Below are the code and all the weights of a small trained network. Each question names an input and a target symbol and asks about switching units off, where a switched-off unit gives its printed mean instead of its output.

import numpy as np


def w(rows, s, z=0):
    codes = np.array(rows[::2]) - 128.0
    scale = np.full(codes.shape[1], s)
    scale[-1] = z or s
    return codes * scale


def norm(h):
    return h / np.sqrt((h * h).mean(-1, keepdims=True) + 1e-5)


def f(y):
    return np.maximum(y, 0)


def softmax(a):
    e = np.exp(a - a.max(-1, keepdims=True))
    return e / e.sum(-1, keepdims=True)


def log_softmax(a):
    a = a - a.max(-1, keepdims=True)
    return a - np.log(np.exp(a).sum(-1, keepdims=True))


def net(x, mask):
    ids = ['αβγδεζθλμξπτφψω'.index(c) for c in x.split()]
    T = len(ids)
    res = E[ids] + P[:T]
    u = 0
    for l in range(2):
        q, k, v = (norm(res) @ M[l].T for M in (Q, K, V))
        z = softmax(np.where(np.tri(T) > 0, q @ k.T / 2**0.5, -1e9)) @ v
        res = res + np.where(mask[u], z, O[l][:, -1]) @ O[l][:, :-1]
        u += 1
        y = f(norm(res) @ A[l][:, :-1].T + A[l][:, -1])
        res = res + np.where(mask[u : u + 8], y, B[l][:, -1]) @ B[l][:, :-1]
        u += 8
    return log_softmax(norm(res)[-1] @ U[:, :-1].T + U[:, -1])


Q, K, V, O, A, B = {}, {}, {}, {}, {}, {}
E = w([
[130,100,100,135,131,184,143,17,135,63,79,37],'α',
[124,88,195,162,140,82,176,29,102,83,193,192],'β',
[61,15,58,65,166,179,54,197,34,177,155,202],'γ',
[157,216,134,99,77,137,69,99,119,84,126,51],'δ',
[114,105,144,73,117,92,119,210,190,94,63,148],'ε',
[181,168,110,200,132,193,115,98,254,200,175,170],'ζ',
[45,177,109,50,127,119,82,98,129,111,80,54],'θ',
[97,113,76,56,42,81,180,104,183,179,244,109],'λ',
[196,93,145,181,151,108,188,199,151,119,66,122],'μ',
[165,103,185,117,120,113,107,155,75,201,1,146],'ξ',
[117,145,98,150,184,66,119,117,68,166,102,93],'π',
[111,132,173,52,137,179,141,1,56,156,52,94],'τ',
[106,168,28,168,129,66,37,101,124,52,128,105],'φ',
[83,82,75,193,169,158,123,102,120,93,129,136],'ψ',
[74,186,125,162,56,211,176,184,30,148,155,198],'ω',
],0.0092)
P = w([
[64,69,138,177,87,91,146,36,175,126,54,113],'0',
[63,152,171,141,173,59,150,195,127,176,77,66],'1',
[195,253,141,41,187,116,64,103,92,144,62,95],'2',
[77,88,139,152,97,134,135,69,155,108,101,128],'3',
[76,148,177,121,163,84,161,203,120,170,113,87],'4',
[222,209,134,24,175,136,70,116,71,112,88,126],'5',
[74,96,159,138,74,155,135,93,142,93,140,147],'6',
[99,130,178,114,140,98,155,222,100,165,153,97],'7',
[234,177,137,20,145,146,72,130,52,110,140,140],'8',
],0.0079)
Q[0] = w([
[249,128,86,28,217,115,73,97,139,97,111,156],'L0H0',
[129,114,117,108,134,128,112,162,71,113,123,116],'L0H0',
],0.011)
K[0] = w([
[153,125,149,114,132,156,131,137,126,144,250,194],'L0H0',
[123,113,131,119,135,136,118,166,112,127,145,140],'L0H0',
],0.014)
V[0] = w([
[137,152,71,179,144,253,52,172,227,225,66,100],'L0H0',
[120,159,221,162,213,132,98,102,136,53,108,184],'L0H0',
],0.0042)
O[0] = w([
[91,41,89,101,3,138,132,161,80,121,119,98,6],'L0H0',
[122,105,215,232,78,53,23,121,125,146,145,90,44],'L0H0',
],0.0057,0.00021)
A[0] = w([
[172,157,179,172,75,133,207,44,200,86,170,102,77],'L0N0',
[153,11,141,195,164,121,213,6,106,83,157,143,137],'L0N1',
[53,64,61,142,123,104,93,39,202,51,177,168,60],'L0N2',
[31,92,110,84,178,60,182,158,91,202,154,176,107],'L0N3',
[117,166,114,88,98,177,48,109,94,154,130,95,144],'L0N4',
[57,180,106,164,96,75,142,133,153,190,231,33,83],'L0N5',
[121,29,102,253,148,188,168,146,138,114,83,245,4],'L0N6',
[128,157,95,221,54,232,96,21,124,94,84,211,118],'L0N7',
],0.0059,0.0031)
B[0] = w([
[122,97,39,128,85,172,131,153,103,225,98,104,179],'L0N0',
[115,191,96,198,112,95,105,193,123,121,21,114,211],'L0N1',
[227,126,254,150,132,191,137,109,160,160,123,156,203],'L0N2',
[138,199,153,172,147,161,51,90,164,74,154,92,238],'L0N3',
[109,76,122,133,103,151,195,123,132,141,80,139,254],'L0N4',
[111,167,118,94,154,102,124,105,191,130,84,226,205],'L0N5',
[3,69,115,156,124,113,122,126,186,158,160,60,185],'L0N6',
[167,145,181,89,58,57,78,102,164,57,172,135,233],'L0N7',
],0.0071,0.0046)
Q[1] = w([
[27,157,209,251,59,149,85,108,178,184,175,85],'L1H0',
[139,61,114,99,102,140,121,173,3,63,107,161],'L1H0',
],0.0079)
K[1] = w([
[128,127,144,153,137,92,138,87,108,98,2,52],'L1H0',
[140,105,100,140,88,177,114,134,96,154,189,179],'L1H0',
],0.011)
V[1] = w([
[82,193,165,162,69,126,252,157,53,63,144,183],'L1H0',
[118,38,98,136,171,212,43,144,12,57,138,170],'L1H0',
],0.0037)
O[1] = w([
[121,131,137,140,89,31,175,94,148,121,82,139,109],'L1H0',
[141,168,119,146,143,142,78,120,168,94,1,134,2],'L1H0',
],0.0082,0.004)
A[1] = w([
[84,197,125,182,176,71,178,192,108,105,143,188,116],'L1N0',
[155,186,119,83,94,63,226,58,74,110,64,148,77],'L1N1',
[137,65,156,108,189,174,186,187,172,237,102,175,101],'L1N2',
[92,52,177,253,152,128,121,126,104,85,92,169,84],'L1N3',
[58,159,117,172,96,163,177,117,129,208,204,171,72],'L1N4',
[161,55,171,225,71,89,177,132,234,105,119,67,39],'L1N5',
[149,147,112,148,108,114,144,86,254,162,149,187,177],'L1N6',
[28,139,105,135,189,150,100,114,120,99,147,112,2],'L1N7',
],0.0069,0.0055)
B[1] = w([
[201,72,121,81,92,163,133,91,125,68,103,100,216],'L1N0',
[109,65,126,222,157,110,133,205,204,88,165,190,253],'L1N1',
[124,178,85,168,78,139,191,51,133,127,195,188,183],'L1N2',
[143,176,123,77,37,145,209,97,213,153,191,82,191],'L1N3',
[131,163,116,135,148,170,49,131,157,117,21,175,210],'L1N4',
[129,166,89,43,254,165,92,178,80,118,132,194,238],'L1N5',
[98,83,139,176,102,111,146,151,25,108,135,79,252],'L1N6',
[202,70,131,119,97,107,129,148,121,211,141,193,165],'L1N7',
],0.0081,0.0046)
U = w([
[40,117,60,159,147,154,170,188,92,146,84,43,181],'α',
[147,190,105,135,69,134,180,61,184,90,113,59,144],'β',
[114,70,129,186,193,150,40,211,60,214,173,160,88],'γ',
[130,70,140,189,140,64,156,159,215,99,85,233,136],'δ',
[127,149,204,118,150,165,108,250,182,81,169,27,1],'ε',
[97,133,47,196,93,149,161,41,72,200,98,206,144],'ζ',
[129,133,146,18,88,48,130,117,179,215,81,183,126],'θ',
[19,196,82,140,116,73,66,87,95,70,177,127,153],'λ',
[126,170,58,73,185,173,209,104,115,86,205,170,172],'μ',
[147,216,195,179,93,116,182,206,91,217,129,114,130],'ξ',
[204,172,212,143,196,80,46,48,148,121,164,160,168],'π',
[53,68,222,161,191,188,174,72,90,117,100,102,122],'τ',
[164,23,61,98,37,110,152,135,20,127,112,94,142],'φ',
[137,60,105,163,117,205,102,58,254,164,165,87,120],'ψ',
[147,171,84,104,160,228,83,131,117,79,11,169,103],'ω',
],0.0055,0.0031)

Each question gives the input, a string of symbols that net reads in full, and the target symbol t.
The units are the heads (2 rows each of Q, K, V and O) and the neurons (one row each of A and B). Each row of codes is followed by its name. A weight is (code - 128) times the scale printed after its matrix; where a second scale follows, it is the last column's (O, A, B and U).
mask holds one flag per unit, layer by layer, with each layer's heads first. A switched-off unit (its flag False) gives its mean, the last column of its rows in O or B, instead of its output. The means were averaged over made-up inputs and are rounded, as every weight is.
A unit's drop is (log p(t) with every unit on - log p(t) with that unit switched off) / (log p(t) with every unit on - log p(t) with every unit switched off).
The circuit of an input: a set's keep is (log p(t) with only the set's units on - log p(t) with every unit switched off) / (log p(t) with every unit on - log p(t) with every unit switched off). Starting from the 12 units with the biggest drops (on a tie, the unit counted first), units are removed one at a time, each time the one whose removal leaves the highest keep (on an exact tie, the one counted first), for as long as the keep stays at least 0.8.
units of the circuit, in order: the units of the circuit, biggest drop first
unit that matters most: the unit with the biggest drop
k most important neurons: the k neurons with the biggest drops, biggest first
top k neurons in layer l: the k neurons of layer l with the biggest drops, biggest first
input ω λ δ, target μ: units of the circuit, in order => [L0H0 L1H0]
input ζ ε ω ω, target λ: 2 most important neurons => [L0N7 L0N6]
input ε ω γ ψ δ θ μ δ, target δ: top neuron in layer 0 => [L0N5]
input ξ ζ ψ ω ω ζ μ, target α: units of the circuit, in order => [L0N6 L0N1 L0N0]
input δ β θ ω α ξ, target δ: units of the circuit, in order => [L1N1 L1H0]
input ψ λ φ, target μ: units of the circuit, in order => [L0H0 L1H0]
input γ ε μ ε, target μ: units of the circuit, in order => [L1N5 L1N2 L0N7 L1N3]
input α ω θ μ δ θ ξ, target θ: top 4 neurons in layer 1 => [L1N6 L1N1 L1N3 L1N5]
input α ψ λ ξ ψ, target ψ: 2 most important neurons => [L1N3 L1N7]
input θ φ δ, target ε: 3 most important neurons => [L1N1 L0N4 L0N3]
input π θ μ ω ζ γ ε, target μ: 3 most important neurons => [L1N2 L1N5 L0N7]
input β β θ δ ε π θ ε ω, target δ: units of the circuit, in order => [L1H0 L1N1]
input β γ ω β β, target β: 3 most important neurons => [L1N0 L1N3 L0N1]
input ξ β θ δ τ δ ξ ζ ξ, target φ: units of the circuit, in order => [L0H0]
input ψ λ ω α π ζ ζ, target γ: top 2 neurons in layer 0 => [L0N7 L0N0]
input φ δ ω ε θ μ, target δ: units of the circuit, in order => [L1H0 L1N1]
input δ ε δ φ, target π: 2 most important neurons => [L0N2 L0N7]
input ω λ ξ, target μ: units of the circuit, in order => [L0H0 L1H0]
input λ φ ξ, target μ: units of the circuit, in order => [L0H0 L1H0 L1N2]
input ε ζ θ δ π ω, target δ: unit that matters most => L1N1
input ω ξ δ, target δ: 3 most important neurons => [L1N1 L0N4 L0N3]
input θ ζ π μ ζ θ θ, target τ: top 3 neurons in layer 0 => [L0N2 L0N0 L0N4]
input ω β α, target π: top 2 neurons in layer 0 => [L0N6 L0N1]
